Below are the code and all the weights of a small trained network. Each question names an input and a target symbol and asks about switching units off, where a switched-off unit gives its printed mean instead of its output.

import numpy as np


def w(rows, s, z=0):
    codes = np.array(rows[::2]) - 128.0
    scale = np.full(codes.shape[1], s)
    scale[-1] = z or s
    return codes * scale


def f(y):
    return np.maximum(y, 0)


def softmax(a):
    e = np.exp(a - a.max(-1, keepdims=True))
    return e / e.sum(-1, keepdims=True)


def log_softmax(a):
    a = a - a.max(-1, keepdims=True)
    return a - np.log(np.exp(a).sum(-1, keepdims=True))


def net(x, mask):
    ids = ['βγδεζηθλμξπστφψω'.index(c) for c in x.split()]
    T = len(ids)
    res = E[ids] + P[:T]
    r = res
    for j in range(3):
        rows = slice(2 * j, 2 * j + 2)
        q, k, v = (r @ M[0][rows].T for M in (Q, K, V))
        z = softmax(np.where(np.tri(T) > 0, q @ k.T / 2**0.5, -1e9)) @ v
        o = O[0][rows]
        res = res + np.where(mask[j], z, o[:, -1]) @ o[:, :-1]
    y = f(res @ A[0][:, :-1].T + A[0][:, -1])
    res = res + np.where(mask[3:19], y, B[0][:, -1]) @ B[0][:, :-1]
    return log_softmax(res[-1] @ U[:, :-1].T + U[:, -1])


Q, K, V, O, A, B = {}, {}, {}, {}, {}, {}
E = w([
[217,163,123],'β',
[146,214,98],'γ',
[72,155,170],'δ',
[219,241,102],'ε',
[162,163,110],'ζ',
[213,244,62],'η',
[186,160,108],'θ',
[190,183,132],'λ',
[135,104,176],'μ',
[104,120,150],'ξ',
[137,101,170],'π',
[154,82,161],'σ',
[101,144,195],'τ',
[109,128,182],'φ',
[245,219,97],'ψ',
[183,175,122],'ω',
],0.012)
P = w([
[82,89,104],'0',
[146,200,179],'1',
[106,214,115],'2',
[150,183,114],'3',
[120,146,164],'4',
[135,209,246],'5',
[142,162,144],'6',
[136,161,127],'7',
[133,149,161],'8',
],0.011)
Q[0] = w([
[146,159,123],'h0',
[190,199,89],'h0',
[198,59,208],'h1',
[9,192,181],'h1',
[103,110,101],'h2',
[231,253,78],'h2',
],0.036)
K[0] = w([
[107,112,118],'h0',
[113,108,86],'h0',
[118,14,144],'h1',
[186,184,221],'h1',
[156,107,153],'h2',
[94,59,3],'h2',
],0.043)
V[0] = w([
[71,99,22],'h0',
[90,169,217],'h0',
[127,108,111],'h1',
[125,148,97],'h1',
[39,253,134],'h2',
[33,88,156],'h2',
],0.024)
O[0] = w([
[179,207,237,121],'h0',
[166,37,48,189],'h0',
[106,164,134,80],'h1',
[129,109,158,145],'h1',
[254,74,218,252],'h2',
[39,76,224,153],'h2',
],0.016,0.014)
A[0] = w([
[126,106,166,5],'n0',
[4,150,123,99],'n1',
[85,158,99,26],'n2',
[47,229,156,79],'n3',
[108,160,129,80],'n4',
[108,84,162,69],'n5',
[43,129,102,87],'n6',
[61,145,158,126],'n7',
[105,210,154,41],'n8',
[95,220,181,111],'n9',
[127,157,170,50],'n10',
[138,77,114,104],'n11',
[92,153,108,39],'n12',
[53,86,111,172],'n13',
[30,117,76,34],'n14',
[51,97,92,119],'n15',
],0.011,0.012)
B[0] = w([
[120,91,70,184],'n0',
[127,228,146,162],'n1',
[234,141,172,134],'n2',
[151,21,87,168],'n3',
[152,106,116,135],'n4',
[164,123,85,223],'n5',
[83,135,79,147],'n6',
[169,122,171,159],'n7',
[197,175,101,163],'n8',
[36,130,125,197],'n9',
[70,143,117,174],'n10',
[81,175,161,253],'n11',
[220,128,165,133],'n12',
[162,198,153,169],'n13',
[75,3,131,145],'n14',
[84,176,85,151],'n15',
],0.026,0.016)
U = w([
[92,159,23,161],'β',
[173,165,189,75],'γ',
[134,56,90,188],'δ',
[150,189,38,76],'ε',
[29,105,115,113],'ζ',
[202,185,87,1],'η',
[89,154,56,224],'θ',
[72,115,13,121],'λ',
[58,173,70,149],'μ',
[71,172,192,192],'ξ',
[52,174,75,145],'π',
[63,150,50,144],'σ',
[111,173,81,195],'τ',
[128,231,101,48],'φ',
[145,144,1,34],'ψ',
[112,153,78,182],'ω',
],0.0052,0.0048)

Each question gives the input, a string of symbols that net reads in full, and the target symbol t.
The units are the heads (2 rows each of Q, K, V and O) and the neurons (one row each of A and B). Each row of codes is followed by its name. A weight is (code - 128) times the scale printed after its matrix; where a second scale follows, it is the last column's (O, A, B and U).
mask holds one flag per unit, heads first, then neurons. A switched-off unit (its flag False) gives its mean, the last column of its rows in O or B, instead of its output. The means were averaged over made-up inputs and are rounded, as every weight is.
A unit's drop is (log p(t) with every unit on - log p(t) with that unit switched off) / (log p(t) with every unit on - log p(t) with every unit switched off).
The circuit of an input: a set's keep is (log p(t) with only the set's units on - log p(t) with every unit switched off) / (log p(t) with every unit on - log p(t) with every unit switched off). Starting from the 12 units with the biggest drops (on a tie, the unit counted first), units are removed one at a time, each time the one whose removal leaves the highest keep (on an exact tie, the one counted first), for as long as the keep stays at least 0.8.
units of the circuit, in order: the units of the circuit, biggest drop first
unit that matters most: the unit with the biggest drop
top k neurons: the k neurons with the biggest drops, biggest first
input β δ δ θ, target ψ: units of the circuit, in order : [h2, n3, h0, n8]
input δ γ δ δ β, target δ: units of the circuit, in order : [h2, n0, n9]
input γ ε ω ω ζ, target ξ: unit that matters most : h0
input φ η ε ξ β, target γ: top 4 neurons : [n9, n13, n7, n10]
input θ δ λ ω γ φ γ, target λ: top 2 neurons : [n3, n9]
input ξ ξ β ξ, target ξ: units of the circuit, in order : [h2, h0]
input θ δ τ δ ξ, target δ: units of the circuit, in order : [h2, n0]
input η δ η ζ ε θ λ ω, target φ: units of the circuit, in order : [h2, h0]
input γ ε ψ, target ξ: units of the circuit, in order : [h0, n9]
input ε β η δ γ β, target η: units of the circuit, in order : [h2, n9]
input δ η μ, target δ: top 2 neurons : [n0, n5]
input γ δ β γ δ, target δ: units of the circuit, in order : [h2, n0]
input γ ψ δ γ ζ δ β, target ξ: top 2 neurons : [n5, n9]
input δ π γ δ δ γ ψ, target δ: unit that matters most : h2
input γ γ τ μ ε, target ξ: units of the circuit, in order : [h0, n9]
input η δ γ, target φ: top 3 neurons : [n8, n9, n0]
input ε δ λ ζ, target η: top 2 neurons : [n9, n11]
input δ γ δ ε φ, target γ: units of the circuit, in order : [h2, n5]
input η γ δ δ γ η, target φ: units of the circuit, in order : [h2, h0, n8, n9]
input ε θ η, target η: top 3 neurons : [n11, n9, n10]
input ξ τ η, target ζ: unit that matters most : h0
input ξ β γ δ λ σ γ ξ ψ, target ζ: top 2 neurons : [n9, n3]
